Below are the code and all the weights of a small trained network. Each question names an input and a class and asks about switching units off, where a switched-off unit gives its printed mean instead of its output.

import numpy as np


def w(rows, s, z=0):
    codes = np.array(rows[::2]) - 128.0
    scale = np.full(codes.shape[1], s)
    scale[-1] = z or s
    return codes * scale


def f(y):
    return y / 2 * (1 + np.tanh(0.7978845608 * (y + 0.044715 * y**3)))


def log_softmax(a):
    a = a - a.max(-1, keepdims=True)
    return a - np.log(np.exp(a).sum(-1, keepdims=True))


def net(x, mask):
    res = np.array(x, float).reshape(1, 5) / 4 @ E
    y = f(res @ A[0][:, :-1].T + A[0][:, -1])
    res = res + np.where(mask, y, B[0][:, -1]) @ B[0][:, :-1]
    return log_softmax(res[-1] @ U[:, :-1].T + U[:, -1])


A, B = {}, {}
E = w([
[171,210,193,135,107,230,158,114,122,116],'x0',
[128,101,173,138,175,210,55,134,121,226],'x1',
[108,75,174,210,129,130,121,127,2,35],'x2',
[109,177,105,183,38,177,70,233,132,95],'x3',
[33,159,124,200,194,114,205,100,158,121],'x4',
],0.0089)
A[0] = w([
[130,153,156,157,76,187,96,211,75,86,174],'neuron 1',
[95,217,101,124,155,138,193,97,237,169,52],'neuron 2',
[72,142,143,235,142,155,82,186,46,117,48],'neuron 3',
[166,157,234,152,134,137,184,66,23,45,102],'neuron 4',
[128,122,139,96,194,175,101,102,153,177,103],'neuron 5',
[144,115,137,117,137,150,142,104,121,82,65],'neuron 6',
[105,58,72,71,109,34,124,166,112,90,74],'neuron 7',
[103,198,119,106,153,142,135,130,149,137,132],'neuron 8',
[86,108,166,209,162,132,134,152,72,92,67],'neuron 9',
[64,122,169,214,103,156,74,174,46,83,100],'neuron 10',
[141,116,98,126,103,136,116,131,118,108,119],'neuron 11',
[149,131,159,129,151,114,121,138,132,158,66],'neuron 12',
[114,119,142,139,128,109,122,149,130,140,89],'neuron 13',
[127,101,66,79,66,67,115,164,125,119,4],'neuron 14',
[180,104,162,107,151,176,71,79,156,235,59],'neuron 15',
[165,155,130,111,42,215,67,197,114,75,37],'neuron 16',
[188,176,146,159,42,208,107,184,124,110,97],'neuron 17',
[214,181,140,112,17,187,83,166,125,110,57],'neuron 18',
[136,135,113,132,148,106,108,130,132,131,69],'neuron 19',
[136,61,136,129,168,94,212,38,107,98,61],'neuron 20',
[178,123,126,130,115,121,168,87,95,109,25],'neuron 21',
[111,223,121,138,159,157,140,103,192,198,164],'neuron 22',
[159,103,190,78,179,197,76,92,176,254,87],'neuron 23',
[165,109,156,76,153,180,51,105,121,215,92],'neuron 24',
[178,113,151,128,165,148,95,123,150,171,36],'neuron 25',
[110,91,127,143,161,83,182,47,141,160,8],'neuron 26',
[118,58,71,90,143,7,146,143,165,121,71],'neuron 27',
[171,101,199,96,154,185,49,147,137,231,122],'neuron 28',
[23,80,132,239,128,159,117,115,62,92,40],'neuron 29',
[133,114,158,136,166,122,207,80,74,60,98],'neuron 30',
[137,123,143,119,161,138,124,142,126,157,76],'neuron 31',
[158,113,187,115,160,84,204,64,100,84,84],'neuron 32',
[131,134,164,134,128,123,129,106,127,186,98],'neuron 33',
[149,113,39,103,20,90,57,173,105,104,186],'neuron 34',
[108,208,90,125,148,150,194,145,219,139,25],'neuron 35',
[152,138,199,93,147,132,209,90,52,70,80],'neuron 36',
[87,206,140,105,142,162,189,168,230,122,96],'neuron 37',
[170,163,155,124,63,196,85,192,100,98,49],'neuron 38',
],0.0081,0.0047)
B[0] = w([
[78,151,220,95,174,97,143,202,143,100,249],'neuron 1',
[81,165,60,168,83,110,234,85,199,176,225],'neuron 2',
[76,64,150,134,183,168,178,202,152,72,220],'neuron 3',
[170,146,151,218,75,255,70,76,117,84,236],'neuron 4',
[99,95,75,102,109,150,151,90,99,169,186],'neuron 5',
[140,122,142,142,119,162,114,112,125,132,130],'neuron 6',
[163,83,76,138,158,72,57,148,163,86,194],'neuron 7',
[137,123,140,141,98,115,168,123,122,151,165],'neuron 8',
[97,88,122,155,141,161,160,125,120,47,197],'neuron 9',
[119,61,195,156,183,180,178,202,189,25,243],'neuron 10',
[165,132,138,160,118,147,107,144,159,123,140],'neuron 11',
[112,122,95,113,132,142,132,125,128,132,127],'neuron 12',
[150,116,133,127,145,116,141,131,123,135,124],'neuron 13',
[202,87,93,150,119,93,93,147,168,149,160],'neuron 14',
[149,78,82,89,157,161,152,137,59,189,217],'neuron 15',
[80,232,219,110,111,82,94,221,101,169,231],'neuron 16',
[100,167,208,108,133,63,122,187,119,183,235],'neuron 17',
[124,216,178,94,101,115,79,182,95,200,230],'neuron 18',
[115,113,123,109,111,110,133,137,124,121,120],'neuron 19',
[71,220,153,128,132,100,55,49,91,115,201],'neuron 20',
[133,128,115,133,119,155,111,106,118,126,134],'neuron 21',
[139,114,118,140,73,138,212,95,140,167,233],'neuron 22',
[156,71,39,42,140,193,163,111,54,215,254],'neuron 23',
[155,67,125,81,131,162,118,144,69,182,221],'neuron 24',
[124,110,106,102,133,145,135,139,94,138,154],'neuron 25',
[82,215,160,102,136,94,112,102,114,144,175],'neuron 26',
[128,121,35,79,169,39,64,102,143,129,204],'neuron 27',
[155,101,108,53,132,213,155,169,14,175,249],'neuron 28',
[113,56,128,143,195,168,172,141,146,37,223],'neuron 29',
[96,153,141,155,120,147,96,34,115,64,196],'neuron 30',
[121,121,102,119,114,130,141,126,104,120,133],'neuron 31',
[97,176,121,164,103,135,75,30,84,115,192],'neuron 32',
[121,95,97,131,107,126,152,111,110,149,144],'neuron 33',
[235,126,126,178,91,139,72,183,191,148,244],'neuron 34',
[121,150,101,154,78,108,196,137,219,174,195],'neuron 35',
[158,152,141,168,71,190,97,43,100,110,189],'neuron 36',
[130,159,136,181,74,139,195,122,214,157,211],'neuron 37',
[99,189,198,115,127,97,108,211,102,151,215],'neuron 38',
],0.0071,0.0093)
U = w([
[126,150,87,156,85,138,254,84,211,175,171],'0',
[150,179,208,130,117,154,102,208,113,158,126],'1',
[122,39,167,177,196,195,166,172,130,45,109],'2',
[60,129,91,94,211,20,114,55,102,137,8],'3',
[185,54,84,77,135,218,161,132,51,203,250],'4',
[224,63,47,140,130,58,53,140,175,115,81],'5',
[152,139,135,191,110,203,85,4,81,83,125],'6',
],0.0076,0.0022)

Each question gives the input, the list of numbers given to net, and the class t.
The units are the neurons (one row each of A and B). Each row of codes is followed by its name. A weight is (code - 128) times the scale printed after its matrix; where a second scale follows, it is the last column's (A, B and U).
mask holds one flag per neuron, in row order. A switched-off neuron (its flag False) gives its mean, the last column of its row in B, instead of its output. The means were averaged over made-up inputs and are rounded, as every weight is.
A unit's drop is (log p(t) with every unit on - log p(t) with that unit switched off) / (log p(t) with every unit on - log p(t) with every unit switched off).
The circuit of an input: a set's keep is (log p(t) with only the set's units on - log p(t) with every unit switched off) / (log p(t) with every unit on - log p(t) with every unit switched off). Starting from the 12 units with the biggest drops (on a tie, the unit counted first), units are removed one at a time, each time the one whose removal leaves the highest keep (on an exact tie, the one counted first), for as long as the keep stays at least 0.8.
circuit, biggest first: the units of the circuit, biggest drop first
k most important neurons: the k neurons with the biggest drops, biggest first
drop of u: that unit's drop, to one decimal
input [3,-1,1,4,8], class 2: circuit, biggest first : (neuron 29)
input [1,-1,-1,7,7], class 0: circuit, biggest first : (neuron 37; neuron 35)
input [2,3,-6,5,1], class 0: circuit, biggest first : (neuron 37; neuron 2)
input [6,-1,2,0,2], class 6: circuit, biggest first : (neuron 4; neuron 36)
input [6,-3,5,0,-1], class 6: 3 most important neurons : (neuron 4; neuron 36; neuron 30)
input [6,3,-8,2,2], class 0: 3 most important neurons : (neuron 2; neuron 37; neuron 35)
input [1,-4,7,7,-1], class 2: 2 most important neurons : (neuron 10; neuron 29)
input [-6,-8,-8,-2,1], class 5: 3 most important neurons : (neuron 27; neuron 7; neuron 14)
input [-7,-5,7,-6,-8], class 5: 2 most important neurons : (neuron 7; neuron 27)
input [-8,7,6,7,-6], class 2: 3 most important neurons : (neuron 10; neuron 3; neuron 29)
input [-7,-5,-4,3,5], class 5: 2 most important neurons : (neuron 27; neuron 7)
input [-8,-4,-4,-8,-6], class 5: 2 most important neurons : (neuron 7; neuron 14)
input [6,8,-8,3,4], class 4: 2 most important neurons : (neuron 23; neuron 28)
input [-1,3,-6,1,3], class 0: circuit, biggest first : (neuron 2)
input [-5,-2,-7,-6,1], class 3: drop of neuron 20 : 0.1
input [-1,5,-3,5,3], class 4: drop of neuron 28 : 0.2
input [-4,-4,-1,-2,0], class 5: drop of neuron 7 : 0.2
input [1,-4,-1,-3,0], class 6: drop of neuron 17 : 0.1
